Below are the code and all the weights of a small trained network. Each question names an input and a target symbol and asks about switching units off, where a switched-off unit gives its printed mean instead of its output.

import numpy as np


def w(rows, s, z=0):
    codes = np.array(rows[::2]) - 128.0
    scale = np.full(codes.shape[1], s)
    scale[-1] = z or s
    return codes * scale


def f(y):
    return np.maximum(y, 0)


def softmax(a):
    e = np.exp(a - a.max(-1, keepdims=True))
    return e / e.sum(-1, keepdims=True)


def log_softmax(a):
    a = a - a.max(-1, keepdims=True)
    return a - np.log(np.exp(a).sum(-1, keepdims=True))


def net(x, mask):
    ids = ['Ξαδεζημπω'.index(c) for c in x.split()]
    T = len(ids)
    res = E[ids] + P[:T]
    r = res
    for j in range(2):
        rows = slice(2 * j, 2 * j + 2)
        q, k, v = (r @ M[0][rows].T for M in (Q, K, V))
        z = softmax(np.where(np.tri(T) > 0, q @ k.T / 2**0.5, -1e9)) @ v
        o = O[0][rows]
        res = res + np.where(mask[j], z, o[:, -1]) @ o[:, :-1]
    y = f(res @ A[0][:, :-1].T + A[0][:, -1])
    res = res + np.where(mask[2:6], y, B[0][:, -1]) @ B[0][:, :-1]
    return log_softmax(res[-1] @ U[:, :-1].T + U[:, -1])


Q, K, V, O, A, B = {}, {}, {}, {}, {}, {}
E = w([
[112,182,82],'Ξ',
[161,178,163],'α',
[142,134,135],'δ',
[139,134,127],'ε',
[66,120,2],'ζ',
[113,139,84],'η',
[110,88,94],'μ',
[181,108,243],'π',
[134,32,141],'ω',
],0.0089)
P = w([
[242,169,70],'0',
[193,112,117],'1',
[116,135,128],'2',
[181,87,117],'3',
[85,146,155],'4',
[170,61,114],'5',
[66,140,160],'6',
[159,33,106],'7',
[49,136,178],'8',
[158,3,110],'9',
[26,136,181],'10',
[188,81,117],'11',
],0.012)
Q[0] = w([
[37,142,201],'h0',
[251,119,90],'h0',
[189,89,61],'h1',
[41,146,139],'h1',
],0.02)
K[0] = w([
[16,72,176],'h0',
[217,212,40],'h0',
[254,247,90],'h1',
[85,11,233],'h1',
],0.0098)
V[0] = w([
[103,248,168],'h0',
[180,1,170],'h0',
[179,86,213],'h1',
[157,192,214],'h1',
],0.013)
O[0] = w([
[207,73,68,88],'h0',
[57,88,254,11],'h0',
[149,45,236,99],'h1',
[178,81,147,51],'h1',
],0.017,0.0013)
A[0] = w([
[74,101,120,254],'n0',
[23,171,221,61],'n1',
[95,182,95,213],'n2',
[90,89,255,104],'n3',
],0.007,0.0088)
B[0] = w([
[146,181,240,254],'n0',
[117,40,2,188],'n1',
[60,212,151,241],'n2',
[73,29,67,226],'n3',
],0.0081,0.009)
U = w([
[137,109,63,40],'Ξ',
[196,92,114,154],'α',
[159,127,157,176],'δ',
[156,129,150,190],'ε',
[90,151,106,2],'ζ',
[138,142,119,246],'η',
[84,184,249,175],'μ',
[143,100,205,141],'π',
[79,101,110,51],'ω',
],0.011,0.0054)

Each question gives the input, a string of symbols that net reads in full, and the target symbol t.
The units are the heads (2 rows each of Q, K, V and O) and the neurons (one row each of A and B). Each row of codes is followed by its name. A weight is (code - 128) times the scale printed after its matrix; where a second scale follows, it is the last column's (O, A, B and U).
mask holds one flag per unit, heads first, then neurons. A switched-off unit (its flag False) gives its mean, the last column of its rows in O or B, instead of its output. The means were averaged over made-up inputs and are rounded, as every weight is.
A unit's drop is (log p(t) with every unit on - log p(t) with that unit switched off) / (log p(t) with every unit on - log p(t) with every unit switched off).
The circuit of an input: a set's keep is (log p(t) with only the set's units on - log p(t) with every unit switched off) / (log p(t) with every unit on - log p(t) with every unit switched off). Starting from all 6 units, units are removed one at a time, each time the one whose removal leaves the highest keep (on an exact tie, the one counted first), for as long as the keep stays at least 0.8.
units of the circuit, in order: the units of the circuit, biggest drop first
unit that matters most: the unit with the biggest drop
top k neurons: the k neurons with the biggest drops, biggest first
which heads matter: for each layer, one digit per head in row order, 1 if its drop is at least 0.15 and else 0, layers parted by /
drop of u: that unit's drop, to one decimal
input μ μ Ξ μ ζ ω, target μ: units of the circuit, in order => h0, n1
input η Ξ π, target π: units of the circuit, in order => h1, h0, n2
input ω α Ξ α μ μ, target ω: units of the circuit, in order => h0, n3, n1
input μ Ξ μ ζ μ δ, target μ: which heads matter => 10
input μ π Ξ, target π: unit that matters most => h1
input Ξ μ ω π, target Ξ: units of the circuit, in order => h0, h1
input η μ ε, target μ: units of the circuit, in order => h0, n3
input α α α μ μ Ξ δ μ ζ π, target α: top 2 neurons => n2, n0
input ε ζ μ ε ζ ω α, target ω: units of the circuit, in order => n1, h0, n3, h1
input α ζ ω μ μ, target ω: units of the circuit, in order => h0, n1, n3
input ε π μ, target π: which heads matter => 01
input Ξ μ α π Ξ Ξ μ μ π ζ, target Ξ: which heads matter => 11
input ω α μ π, target ω: which heads matter => 10
input δ Ξ η μ ζ, target μ: units of the circuit, in order => n1, n3
input μ ζ α η, target μ: units of the circuit, in order => h0, n3
input π π ζ, target π: units of the circuit, in order => h1
input μ η π Ξ μ Ξ Ξ η Ξ ω α ζ, target μ: units of the circuit, in order => h0, n1
input α μ η ε δ ζ π α μ π η, target π: which heads matter => 01
input π α μ Ξ μ δ, target π: which heads matter => 11
input ζ α μ α μ α α μ π ζ δ η, target ζ: units of the circuit, in order => h1, n2
input μ η ε α μ α, target μ: which heads matter => 10
input ε η π μ ζ ζ δ ω η, target ω: unit that matters most => n1
input ζ Ξ α μ η α ω ω ζ μ α ζ, target ζ: drop of h0 => 0.1
input Ξ μ Ξ η α α Ξ ζ, target Ξ: drop of n1 => -0.1
input ε μ δ μ π α η, target π: drop of n2 => 0.1
input ε ζ α ε ω, target ω: drop of h0 => 1.7
